Here is a tiny trained network, its code and every weight. The questions are about switching its units off for an input and a class, where a switched-off unit gives its printed mean instead of its output.

import numpy as np


def w(rows, s, z=0):
    codes = np.array(rows[::2]) - 128.0
    scale = np.full(codes.shape[1], s)
    scale[-1] = z or s
    return codes * scale


def f(y):
    return y / 2 * (1 + np.tanh(0.7978845608 * (y + 0.044715 * y**3)))


def log_softmax(a):
    a = a - a.max(-1, keepdims=True)
    return a - np.log(np.exp(a).sum(-1, keepdims=True))


def net(x, mask):
    res = np.array(x, float).reshape(1, 5) / 4 @ E
    y = f(res @ A[0][:, :-1].T + A[0][:, -1])
    res = res + np.where(mask, y, B[0][:, -1]) @ B[0][:, :-1]
    return log_softmax(res[-1] @ U[:, :-1].T + U[:, -1])


A, B = {}, {}
E = w([
[77,2,120,10],'x0',
[51,66,101,157],'x1',
[142,55,149,204],'x2',
[203,149,11,104],'x3',
[9,209,111,71],'x4',
],0.0093)
A[0] = w([
[114,91,95,124,106],'neuron 0',
[113,104,140,103,68],'neuron 1',
[132,83,248,139,192],'neuron 2',
[129,179,96,118,115],'neuron 3',
[79,77,94,115,114],'neuron 4',
[168,87,86,127,85],'neuron 5',
[149,137,40,134,137],'neuron 6',
[77,149,80,64,224],'neuron 7',
[72,225,147,135,253],'neuron 8',
[159,131,100,112,109],'neuron 9',
[125,192,154,78,217],'neuron 10',
[152,101,124,196,164],'neuron 11',
[171,77,143,144,149],'neuron 12',
[102,151,173,75,230],'neuron 13',
[133,145,119,72,177],'neuron 14',
[90,116,163,227,191],'neuron 15',
[184,135,158,106,116],'neuron 16',
[180,89,137,98,142],'neuron 17',
[86,92,174,139,208],'neuron 18',
[116,141,208,190,131],'neuron 19',
[168,144,113,134,71],'neuron 20',
[121,120,136,130,91],'neuron 21',
[149,195,101,92,248],'neuron 22',
[94,117,172,120,77],'neuron 23',
[178,115,129,139,107],'neuron 24',
[143,193,122,138,158],'neuron 25',
],0.014,0.0049)
B[0] = w([
[150,67,2,119,151],'neuron 0',
[143,58,96,112,141],'neuron 1',
[167,163,149,181,230],'neuron 2',
[99,173,79,123,176],'neuron 3',
[79,103,60,91,178],'neuron 4',
[209,55,69,115,172],'neuron 5',
[106,123,179,51,202],'neuron 6',
[59,156,152,48,223],'neuron 7',
[110,230,125,138,250],'neuron 8',
[164,127,100,67,154],'neuron 9',
[101,204,208,160,205],'neuron 10',
[127,131,128,184,208],'neuron 11',
[208,101,142,230,192],'neuron 12',
[157,168,177,127,197],'neuron 13',
[145,177,157,69,176],'neuron 14',
[110,204,82,236,232],'neuron 15',
[168,154,169,125,161],'neuron 16',
[228,101,170,173,176],'neuron 17',
[35,169,179,241,196],'neuron 18',
[28,185,98,134,207],'neuron 19',
[214,107,134,111,156],'neuron 20',
[143,135,123,124,124],'neuron 21',
[133,219,169,63,226],'neuron 22',
[113,80,79,188,155],'neuron 23',
[178,127,151,134,169],'neuron 24',
[207,199,127,128,199],'neuron 25',
],0.0051,0.012)
U = w([
[170,68,134,244,97],'0',
[160,132,235,99,27],'1',
[77,178,95,239,224],'2',
[53,135,66,82,234],'3',
[89,86,64,131,3],'4',
[109,202,192,153,226],'5',
[79,128,254,155,62],'6',
],0.0099,0.0021)

Each question gives the input, the list of numbers given to net, and the class t.
The units are the neurons (one row each of A and B). Each row of codes is followed by its name. A weight is (code - 128) times the scale printed after its matrix; where a second scale follows, it is the last column's (A, B and U).
mask holds one flag per neuron, in row order. A switched-off neuron (its flag False) gives its mean, the last column of its row in B, instead of its output. The means were averaged over made-up inputs and are rounded, as every weight is.
A unit's drop is (log p(t) with every unit on - log p(t) with that unit switched off) / (log p(t) with every unit on - log p(t) with every unit switched off).
The circuit of an input: a set's keep is (log p(t) with only the set's units on - log p(t) with every unit switched off) / (log p(t) with every unit on - log p(t) with every unit switched off). Starting from the 12 units with the biggest drops (on a tie, the unit counted first), units are removed one at a time, each time the one whose removal leaves the highest keep (on an exact tie, the one counted first), for as long as the keep stays at least 0.8.
circuit, biggest first: the units of the circuit, biggest drop first
most important unit: the unit with the biggest drop
top k neurons: the k neurons with the biggest drops, biggest first
drop of u: that unit's drop, to one decimal
input [-3,0,0,-2,-4], class 0: circuit, biggest first => neuron 8; neuron 22
input [-7,-5,5,-7,-7], class 2: most important unit => neuron 19
input [4,5,5,-6,-4], class 2: top 2 neurons => neuron 18; neuron 15
input [-8,-3,1,-5,-1], class 2: circuit, biggest first => neuron 15; neuron 19
input [6,-4,-2,7,-8], class 0: top 2 neurons => neuron 12; neuron 5
input [6,7,6,-1,1], class 4: top 2 neurons => neuron 4; neuron 0
input [-7,8,-4,8,-4], class 5: top 2 neurons => neuron 6; neuron 22
input [3,7,-8,-2,-4], class 4: top 2 neurons => neuron 22; neuron 8
input [3,7,1,-7,1], class 2: drop of neuron 14 => 0.0
input [6,-4,-8,1,-2], class 1: drop of neuron 17 => 0.1
input [-1,5,-1,-3,-5], class 0: drop of neuron 7 => 0.3
